Below are the code and all the weights of a small trained network. Each question names an input and a target symbol and asks about switching units off, where a switched-off unit gives its printed mean instead of its output.

import numpy as np


def w(rows, s, z=0):
    codes = np.array(rows[::2]) - 128.0
    scale = np.full(codes.shape[1], s)
    scale[-1] = z or s
    return codes * scale


def f(y):
    return np.maximum(y, 0)


def softmax(a):
    e = np.exp(a - a.max(-1, keepdims=True))
    return e / e.sum(-1, keepdims=True)


def log_softmax(a):
    a = a - a.max(-1, keepdims=True)
    return a - np.log(np.exp(a).sum(-1, keepdims=True))


def net(x, mask):
    ids = ['αγζηθλμξπσψω'.index(c) for c in x.split()]
    T = len(ids)
    res = E[ids] + P[:T]
    u = 0
    for l in range(3):
        q, k, v = (res @ M[l].T for M in (Q, K, V))
        z = softmax(np.where(np.tri(T) > 0, q @ k.T / 2**0.5, -1e9)) @ v
        res = res + np.where(mask[u], z, O[l][:, -1]) @ O[l][:, :-1]
        u += 1
        y = f(res @ A[l][:, :-1].T + A[l][:, -1])
        res = res + np.where(mask[u : u + 12], y, B[l][:, -1]) @ B[l][:, :-1]
        u += 12
    return log_softmax(res[-1] @ U[:, :-1].T + U[:, -1])


Q, K, V, O, A, B = {}, {}, {}, {}, {}, {}
E = w([
[188,197,95,154,127,22,187,135,126,59,180,156],'α',
[170,149,107,149,76,148,199,136,200,61,103,100],'γ',
[118,134,134,138,211,152,187,141,157,161,101,109],'ζ',
[128,201,72,124,121,150,106,202,135,73,40,160],'η',
[137,149,139,149,174,212,193,103,89,111,116,195],'θ',
[94,109,176,214,46,158,165,171,86,163,82,138],'λ',
[161,121,37,150,88,125,123,148,100,116,215,105],'μ',
[109,177,167,58,140,87,131,67,80,26,128,11],'ξ',
[98,48,118,35,116,101,158,79,90,130,26,138],'π',
[152,161,137,168,153,86,84,58,49,64,111,139],'σ',
[29,8,137,181,68,68,158,36,102,153,131,27],'ψ',
[177,112,56,206,191,131,21,184,97,172,82,135],'ω',
],0.012)
P = w([
[91,194,84,99,42,83,169,55,184,234,130,199],'0',
[138,254,93,137,119,95,225,113,154,175,106,74],'1',
[163,126,222,114,60,116,131,115,144,177,115,159],'2',
[63,115,70,105,93,119,106,95,138,167,141,185],'3',
[117,164,106,147,137,96,207,151,67,140,111,75],'4',
[168,85,196,112,126,148,22,152,102,125,129,114],'5',
[64,36,64,112,137,138,47,136,97,111,151,175],'6',
[119,89,92,158,179,116,148,184,21,86,115,44],'7',
],0.0081)
Q[0] = w([
[21,59,166,150,185,238,241,88,140,144,157,228],'L0H1',
[135,81,71,38,210,131,153,2,168,114,74,117],'L0H1',
],0.021)
K[0] = w([
[91,140,182,128,176,216,255,83,45,169,119,177],'L0H1',
[172,117,116,54,221,101,123,13,89,119,74,141],'L0H1',
],0.022)
V[0] = w([
[124,33,101,188,216,197,145,183,100,3,149,73],'L0H1',
[70,67,97,103,162,151,40,149,187,4,157,215],'L0H1',
],0.0045)
O[0] = w([
[121,78,188,143,51,91,253,127,61,167,87,193,54],'L0H1',
[146,14,172,189,35,65,248,144,86,169,155,247,2],'L0H1',
],0.0035,0.005)
A[0] = w([
[110,151,254,143,206,155,73,131,134,106,135,101,99],'L0N1',
[128,170,204,147,177,58,147,217,125,150,94,126,82],'L0N2',
[88,100,31,95,84,74,153,134,154,120,145,135,2],'L0N3',
[209,113,207,123,120,160,114,90,172,32,139,161,33],'L0N4',
[93,106,134,115,196,106,164,162,193,171,145,131,71],'L0N5',
[217,116,73,123,160,105,171,132,103,131,79,100,92],'L0N6',
[178,135,99,152,102,133,182,116,112,171,235,151,94],'L0N7',
[202,168,128,162,107,168,137,216,121,84,157,74,148],'L0N8',
[112,115,158,109,99,88,120,130,142,145,208,127,119],'L0N9',
[224,139,157,117,113,127,93,83,139,143,147,212,111],'L0N10',
[142,101,170,162,104,110,179,145,187,149,128,99,132],'L0N11',
[166,126,209,174,92,77,66,98,155,109,97,120,105],'L0N12',
],0.0089,0.0028)
B[0] = w([
[207,88,145,161,58,62,148,111,61,184,147,211,217],'L0N1',
[159,122,141,126,169,172,125,44,139,115,116,81,192],'L0N2',
[216,142,177,246,93,146,106,145,175,78,94,147,157],'L0N3',
[170,190,144,216,130,99,104,169,161,3,94,87,154],'L0N4',
[110,148,59,91,68,36,153,128,114,105,162,163,144],'L0N5',
[73,173,160,148,131,81,128,129,64,124,85,90,185],'L0N6',
[108,126,123,1,129,198,118,141,116,152,78,137,154],'L0N7',
[53,78,173,120,140,155,242,77,101,127,80,145,254],'L0N8',
[127,140,59,104,125,146,106,92,138,64,150,161,137],'L0N9',
[64,198,82,137,174,125,4,112,117,113,129,126,168],'L0N10',
[149,180,115,103,136,101,51,81,96,164,153,145,158],'L0N11',
[3,88,214,111,89,84,186,157,149,124,176,141,186],'L0N12',
],0.0084,0.004)
Q[1] = w([
[185,107,184,76,139,174,163,132,240,18,224,126],'L1H1',
[121,76,45,103,80,114,32,144,217,168,252,202],'L1H1',
],0.015)
K[1] = w([
[151,211,167,122,119,176,87,106,244,100,119,86],'L1H1',
[109,251,92,135,77,102,214,101,172,207,112,164],'L1H1',
],0.02)
V[1] = w([
[149,89,125,92,169,14,118,85,182,128,64,119],'L1H1',
[153,135,101,44,15,152,138,103,65,11,166,76],'L1H1',
],0.011)
O[1] = w([
[119,188,175,86,113,169,122,202,88,110,142,38,6],'L1H1',
[200,128,154,42,63,254,123,31,184,32,177,75,160],'L1H1',
],0.0046,0.0014)
A[1] = w([
[195,113,179,123,146,100,188,105,156,127,140,124,3],'L1N1',
[123,78,125,104,191,109,72,109,140,127,147,114,151],'L1N2',
[140,128,117,134,104,189,153,169,175,110,97,138,106],'L1N3',
[125,128,169,129,154,201,144,161,133,160,116,112,137],'L1N4',
[133,124,163,138,122,107,90,139,163,125,77,175,119],'L1N5',
[151,79,100,94,138,105,164,142,246,160,148,142,96],'L1N6',
[94,105,125,69,105,153,61,120,133,145,152,144,168],'L1N7',
[147,115,77,145,146,185,85,170,151,137,109,127,101],'L1N8',
[141,115,172,72,125,138,129,146,155,111,166,134,95],'L1N9',
[165,126,148,113,161,109,112,122,102,181,149,81,132],'L1N10',
[141,138,146,112,158,160,165,197,106,141,125,64,33],'L1N11',
[140,140,71,130,188,147,152,151,151,82,215,149,118],'L1N12',
],0.013,0.0047)
B[1] = w([
[125,93,138,103,176,175,79,136,180,192,152,174,164],'L1N1',
[91,114,168,185,86,167,181,163,163,104,162,139,161],'L1N2',
[139,104,151,90,150,148,115,68,137,132,184,166,182],'L1N3',
[145,132,102,88,128,34,102,91,111,107,107,92,242],'L1N4',
[137,154,145,74,98,234,100,124,132,114,146,126,255],'L1N5',
[119,132,252,124,179,52,117,141,185,103,67,101,138],'L1N6',
[99,111,83,124,152,66,169,159,72,168,144,160,219],'L1N7',
[181,119,163,170,146,101,195,139,71,166,177,86,174],'L1N8',
[120,136,161,206,185,104,155,166,140,138,103,95,185],'L1N9',
[135,111,112,128,76,97,156,81,135,113,167,179,177],'L1N10',
[167,136,184,203,49,130,164,120,158,100,120,207,211],'L1N11',
[93,148,137,84,19,62,122,157,155,121,118,121,158],'L1N12',
],0.011,0.004)
Q[2] = w([
[46,182,161,182,4,182,217,28,4,221,80,198],'L2H1',
[150,113,77,35,158,164,43,204,189,173,122,233],'L2H1',
],0.011)
K[2] = w([
[141,1,120,148,88,131,60,128,20,74,90,196],'L2H1',
[142,205,97,71,105,128,142,83,175,188,102,211],'L2H1',
],0.017)
V[2] = w([
[211,145,122,60,101,149,223,194,138,167,63,136],'L2H1',
[155,236,128,124,246,131,167,129,114,70,154,240],'L2H1',
],0.011)
O[2] = w([
[142,27,150,151,33,179,185,136,126,135,23,195,3],'L2H1',
[140,1,127,120,164,128,199,216,42,69,190,121,112],'L2H1',
],0.005,0.0043)
A[2] = w([
[117,140,78,120,138,147,83,189,154,216,122,202,130],'L2N1',
[118,87,31,147,193,162,179,184,93,195,94,88,105],'L2N2',
[211,163,90,148,161,210,121,174,132,129,138,197,121],'L2N3',
[96,91,86,16,159,238,92,117,146,135,61,78,87],'L2N4',
[145,141,83,150,145,151,188,70,121,130,41,106,107],'L2N5',
[179,62,132,112,107,107,110,99,142,241,203,163,57],'L2N6',
[97,153,108,174,146,60,121,190,92,157,79,140,145],'L2N7',
[157,160,12,121,147,131,77,182,100,113,134,142,151],'L2N8',
[169,182,235,113,141,66,95,169,88,141,95,171,86],'L2N9',
[159,132,80,159,103,64,161,162,139,45,116,124,144],'L2N10',
[179,181,91,175,132,177,45,84,145,98,142,116,130],'L2N11',
[178,123,181,173,162,141,120,207,156,202,123,85,1],'L2N12',
],0.011,0.0051)
B[2] = w([
[115,132,152,192,120,163,180,137,72,96,177,130,208],'L2N1',
[93,71,106,160,118,129,96,69,178,104,111,104,195],'L2N2',
[145,133,120,105,165,154,92,154,137,201,138,43,163],'L2N3',
[193,59,130,174,58,62,117,106,48,149,117,111,150],'L2N4',
[117,127,131,124,164,127,63,163,129,123,169,155,241],'L2N5',
[162,182,94,129,175,133,103,142,135,75,63,183,174],'L2N6',
[152,130,182,69,134,97,163,145,164,130,138,129,255],'L2N7',
[131,101,145,163,130,140,83,105,156,145,81,152,174],'L2N8',
[121,125,67,117,94,150,131,135,169,135,103,96,240],'L2N9',
[103,162,121,154,118,186,151,113,115,154,99,128,200],'L2N10',
[129,104,96,121,111,135,159,171,150,112,168,129,191],'L2N11',
[131,125,147,247,111,95,99,128,123,120,91,123,142],'L2N12',
],0.016,0.0078)
U = w([
[91,217,72,138,184,75,182,83,4,104,79,1,200],'α',
[209,121,245,75,122,182,145,71,190,68,157,133,64],'γ',
[174,148,76,134,170,97,160,182,104,113,76,171,115],'ζ',
[167,93,108,122,67,40,124,151,74,181,115,136,196],'η',
[159,102,114,102,162,179,128,177,116,212,114,108,117],'θ',
[72,183,144,131,33,193,54,76,158,208,62,182,78],'λ',
[56,29,61,139,170,129,176,108,138,144,95,147,136],'μ',
[152,142,155,195,128,88,119,164,151,136,94,102,4],'ξ',
[129,98,141,79,108,47,209,207,161,204,67,120,163],'π',
[101,130,22,137,91,64,110,199,155,130,157,112,41],'σ',
[64,172,178,99,178,37,18,124,121,190,143,185,225],'ψ',
[92,136,153,177,120,137,191,237,63,197,200,224,139],'ω',
],0.0041,0.0033)

Each question gives the input, a string of symbols that net reads in full, and the target symbol t.
The units are the heads (2 rows each of Q, K, V and O) and the neurons (one row each of A and B). Each row of codes is followed by its name. A weight is (code - 128) times the scale printed after its matrix; where a second scale follows, it is the last column's (O, A, B and U).
mask holds one flag per unit, layer by layer, with each layer's heads first. A switched-off unit (its flag False) gives its mean, the last column of its rows in O or B, instead of its output. The means were averaged over made-up inputs and are rounded, as every weight is.
A unit's drop is (log p(t) with every unit on - log p(t) with that unit switched off) / (log p(t) with every unit on - log p(t) with every unit switched off).
The circuit of an input: a set's keep is (log p(t) with only the set's units on - log p(t) with every unit switched off) / (log p(t) with every unit on - log p(t) with every unit switched off). Starting from the 12 units with the biggest drops (on a tie, the unit counted first), units are removed one at a time, each time the one whose removal leaves the highest keep (on an exact tie, the one counted first), for as long as the keep stays at least 0.8.
circuit, biggest first: the units of the circuit, biggest drop first
most important unit: the unit with the biggest drop
top k neurons: the k neurons with the biggest drops, biggest first
top k neurons in layer l: the k neurons of layer l with the biggest drops, biggest first
input λ ζ λ η, target θ: top 2 neurons in layer 0 : L0N3; L0N12
input σ μ α λ σ π ζ ζ, target λ: most important unit : L1N11
input λ λ ω σ θ λ ω π, target π: circuit, biggest first : L2N7; L1H1; L0H1
input η λ ζ λ, target π: top 3 neurons : L0N1; L2N7; L0N5
input λ σ ζ ζ, target π: top 2 neurons in layer 1 : L1N6; L1N12
input θ ζ λ σ ζ, target α: top 2 neurons : L0N6; L2N5
input θ λ ω θ λ θ ξ ζ, target γ: top 2 neurons : L1N11; L1N1
input σ ξ θ σ π θ μ, target ζ: top 3 neurons : L0N3; L2N6; L1N3
input π λ λ θ λ ω θ, target ω: circuit, biggest first : L1H1; L2N1
input ζ θ λ θ, target ω: top 2 neurons : L2N1; L1N4
input σ ζ μ, target μ: top 2 neurons : L1N7; L0N7
input ψ λ α ζ ξ, target γ: top 2 neurons in layer 1 : L1N1; L1N11
input ξ θ λ γ, target γ: circuit, biggest first : L1N3; L1H1
input ξ λ σ λ θ η, target η: circuit, biggest first : L2N4; L1N5; L1N11
input λ η ω, target ω: circuit, biggest first : L2N1; L1H1
input λ θ ψ, target ψ: top 2 neurons in layer 0 : L0N12; L0N8
input λ λ σ λ, target ψ: most important unit : L0H1
input λ ω θ, target θ: top 3 neurons : L2N3; L1N5; L0N4
input σ θ θ ξ μ λ ζ ζ, target ψ: top 2 neurons : L2N5; L0N6
input θ π λ λ γ, target ψ: most important unit : L2N5
input λ α λ π θ μ, target μ: top 4 neurons : L1N7; L0N7; L2N2; L0N8
input λ σ λ θ, target μ: top 2 neurons in layer 0 : L0N7; L0N2
input λ ξ α λ ζ α λ, target π: top 2 neurons in layer 2 : L2N7; L2N5
input σ λ λ ω λ λ λ μ, target η: top 3 neurons : L2N4; L0N7; L0N8
input λ α θ θ λ ζ, target ζ: top 2 neurons in layer 1 : L1N10; L1N1
input λ λ σ θ λ, target α: top 2 neurons : L1N4; L0N10
input λ σ π ω, target ξ: top neuron in layer 2 : L2N12
input λ λ ξ θ, target μ: top 2 neurons : L2N2; L0N4
input α σ σ λ ψ, target σ: top 4 neurons : L2N11; L1N5; L0N3; L0N8
input ω λ σ γ ζ, target α: top 2 neurons : L0N10; L0N6
